The symbols move the points like this.
nabu r pege
nabu e vapu
davi r mafe
davi e mine
mine r govu
mine e davi
vara r napi
vara e boro
dige r moma
dige e file
file r sofo
file e dige
zese r miku
zese e gulo
bita r rube
bita e zuno
neno r poko
neno e tebe
zozu r lipa
zozu e zimu
loki r gima
loki e bode
boro r busi
boro e vara
zuno r nabu
zuno e bita
govu r dige
govu e sofo
zisu r pemo
zisu e riva
zema r mine
zema e mafe
riva r savi
riva e zisu
meva r zema
meva e bazo
sesu r loki
sesu e kapa
tiku r zisu
tiku e savi
kapa r tiku
kapa e sesu
zimu r neno
zimu e zozu
dovi r rabo
dovi e sumu
tebe r zozu
tebe e neno
mafe r bazo
mafe e zema
lipa r vapo
lipa e beti
napi r riva
napi e pemo
dopu r vapu
dopu e pege
miku r sumu
miku e rabo
rube r dovi
rube e reki
busi r zese
busi e kuve
bode r kapa
bode e loki
pemo r boro
pemo e napi
gulo r kuve
gulo e zese
gima r meva
gima e fabo
sodi r beti
sodi e vapo
fabo r bode
fabo e gima
vapo r dopu
vapo e sodi
vapu r bita
vapu e nabu
bazo r fabo
bazo e meva
rabo r gulo
rabo e miku
pege r sodi
pege e dopu
savi r sesu
savi e tiku
beti r zimu
beti e lipa
moma r tebe
moma e poko
sumu r reki
sumu e dovi
kuve r vara
kuve e busi
poko r file
poko e moma
reki r zuno
reki e rube
sofo r davi
sofo e govu

In the rows, 57 means zero.

The rows follow the links: the fewer symbols apart two points are, the more alike their rows tend to be.

Each row is also shifted at random along 6 hidden directions that mean nothing.

Some points, each with a row of numbers:
gima
[  71   50   54   80   50   56   60   64   69   65   42   69   59   50   74   60   53   63   61   56   62   49   47   51   67   58   62   61   73   62   52   72   78   51   56   64   61   52   71]
reki
[  68   62   58   53   48   44   55   69   51   53   74   60   69   42   51   49   52   63   54   56   45   64   53   50   51   48   58   61   58   61   53   46   52   61   58   56   54   78   66]
dovi
[ 104   53   47   63   59   64   59   58   44   53   66   48   41   61   53   55   75   47   57   72   59   61   68   65   56   59   58   45   38   55   47   57   69   54   58   51   65   43   47]
kuve
[  57   65   61   39   66   61   41   54   59   54   59   50   52   62   55   54   61   61   57   52   53   67   60   61   49   53   61   36   53   52   34   44   33   63   61   46   52   52   51]
riva
[  64   61   59   46   64   62   60   57   49   69   63   50   68   70   46   52   66   57   63   65   56   74   62   64   61   54   56   68   49   54   67   46   50   53   61   52   61   59   59]
napi
[  44   69   61   51   55   47   54   57   67   60   52   58   65   50   55   51   46   61   58   42   49   61   54   58   49   52   59   51   67   57   47   45   38   65   67   56   49   64   67]
sumu
[  77   63   57   59   51   46   52   60   66   50   50   66   64   47   56   47   53   61   52   54   51   59   49   62   47   48   62   46   63   61   42   56   52   60   62   61   51   63   65]
rube
[  68   50   47   58   62   74   46   70   49   48   72   56   48   58   67   62   76   63   58   65   67   52   57   49   68   55   56   43   47   51   33   60   67   54   47   46   64   52   53]
boro
[  54   59   50   56   56   52   62   47   56   47   65   44   35   44   51   60   50   44   59   46   50   43   77   63   43   63   55   35   46   51   45   50   46   70   68   54   56   50   45]
sodi
[  63   55   55   50   58   68   56   45   76   66   35   56   63   66   65   61   62   53   63   50   60   59   44   59   70   63   56   73   72   60   75   60   56   55   67   62   57   57   69]
bode
[  43   56   54   50   64   50   58   63   53   64   71   59   57   47   50   61   46   63   65   49   59   42   73   57   55   58   54   45   58   45   42   48   44   70   57   50   64   66   61]
pege
[  55   62   48   66   51   49   66   66   59   63   64   54   58   43   56   55   50   60   70   44   51   48   65   53   56   59   57   54   64   54   47   45   52   65   70   54   56   64   72]
mafe
[  59   62   69   39   60   42   54   55   46   67   73   50   62   53   42   56   39   60   54   56   43   67   66   59   46   58   59   65   56   57   76   46   41   65   54   57   58   73   53]
zisu
[  66   46   49   63   53   62   66   56   48   50   66   55   52   56   57   62   65   50   55   68   63   49   58   56   65   61   51   72   49   59   76   64   76   52   51   59   62   59   51]
bita
[  66   51   49   37   58   62   50   50   50   50   73   46   53   49   56   67   59   53   57   51   55   54   58   50   60   63   53   70   57   54   78   49   49   64   58   56   58   74   54]
zozu
[  56   57   60   58   50   37   57   68   53   55   72   69   68   37   50   51   40   65   53   54   48   48   58   53   49   50   56   55   65   57   52   54   51   67   52   57   57   78   62]
busi
[  55   61   55   43   62   61   57   35   66   46   50   44   42   60   51   58   60   41   54   50   53   56   65   69   46   62   54   44   49   54   57   51   41   65   67   57   54   46   42]
gulo
[  59   61   58   72   49   59   57   59   62   45   48   61   56   57   65   51   65   56   52   61   53   62   47   56   53   51   60   52   54   65   47   65   66   52   58   60   48   47   58]
sesu
[  68   59   55   49   71   59   50   65   62   74   59   54   53   58   56   59   54   65   73   50   63   54   70   65   59   60   62   36   61   45   28   44   40   66   66   45   68   52   64]
file
[  78   56   65   62   61   61   51   55   57   62   45   60   52   71   61   56   63   58   51   73   60   72   49   60   60   57   64   60   56   63   60   69   69   42   48   60   59   42   51]

Start here and follow the symbols in turn, left to right. Where do you end up?
Answers are names.
[  38   54   54   52   57   63   58   44   62   47   55   51   46   55   61   65   58   48   53   47   60   46   59   56   58   63   52   56   55   56   64   59   55   63   61   58   55   54   51]
r e r e r: boro
[  53   65   61   54   53   54   57   57   59   56   55   56   62   58   54   49   59   57   54   55   48   70   53   58   51   51   59   59   56   63   59   51   50   54   63   57   48   60   60]
e r e e: busi
[  57   56   55   56   68   70   56   50   73   73   35   55   57   72   63   61   64   56   68   54   70   55   59   67   68   64   57   52   62   51   50   57   53   56   66   56   65   41   61]
e r e e: kapa
[  41   59   68   76   53   57   67   62   56   60   41   69   63   69   60   50   63   58   51   71   59   64   49   59   58   52   58   62   52   65   58   73   74   43   47   64   55   46   53]
r e r r r: dige
[  53   52   48   60   55   52   61   67   43   56   84   54   49   40   55   63   50   58   63   55   58   41   75   49   57   61   51   51   53   49   48   53   60   66   53   49   64   68   57]
r e r e r e: riva
[  62   59   59   45   62   65   45   57   50   44   63   55   55   63   57   55   69   58   50   64   56   67   50   58   56   50   57   52   49   59   52   57   54   55   50   52   54   58   47]
e e e e e: gulo
[  69   60   47   82   51   57   79   56   60   66   51   49   44   56   57   56   59   42   73   55   54   50   72   64   55   66   58   54   51   57   54   55   70   57   74   58   60   38   61]
r e r r r r: vapu
[  45   52   50   65   51   62   73   58   58   52   58   60   66   59   54   57   67   52   58   60   64   47   56   57   63   59   46   71   56   55   71   63   70   56   59   61   61   63   62]
e e r r e: zuno
[  78   54   51   91   41   52   70   61   65   60   43   64   51   48   71   57   54   52   59   60   55   54   50   53   59   61   61   64   66   69   60   73   86   46   61   67   56   44   68]
r r e e r: file
[  70   59   64   52   55   46   46   44   67   60   47   52   46   46   64   61   35   56   54   42   46   61   53   56   49   64   66   56   70   63   63   56   47   60   62   62   49   56   57]
e r e r e: moma
[  21   63   58   53   53   63   63   54   69   55   44   62   75   64   60   52   65   58   57   48   59   60   41   55   63   51   51   71   64   60   69   56   51   55   66   63   48   66   68]
e r r r e: miku
[  30   55   59   49   63   81   44   53   61   42   48   57   54   74   69   62   79   59   48   59   64   66   39   48   68   53   54   60   52   59   57   63   59   48   50   56   48   50   49]
r e e e e: gulo
[  43   62   58   60   49   56   58   61   53   42   63   61   61   55   59   50   62   59   48   61   52   63   46   50   52   47   55   60   51   63   57   60   60   55   53   59   49   64   56]
r r e r: dovi
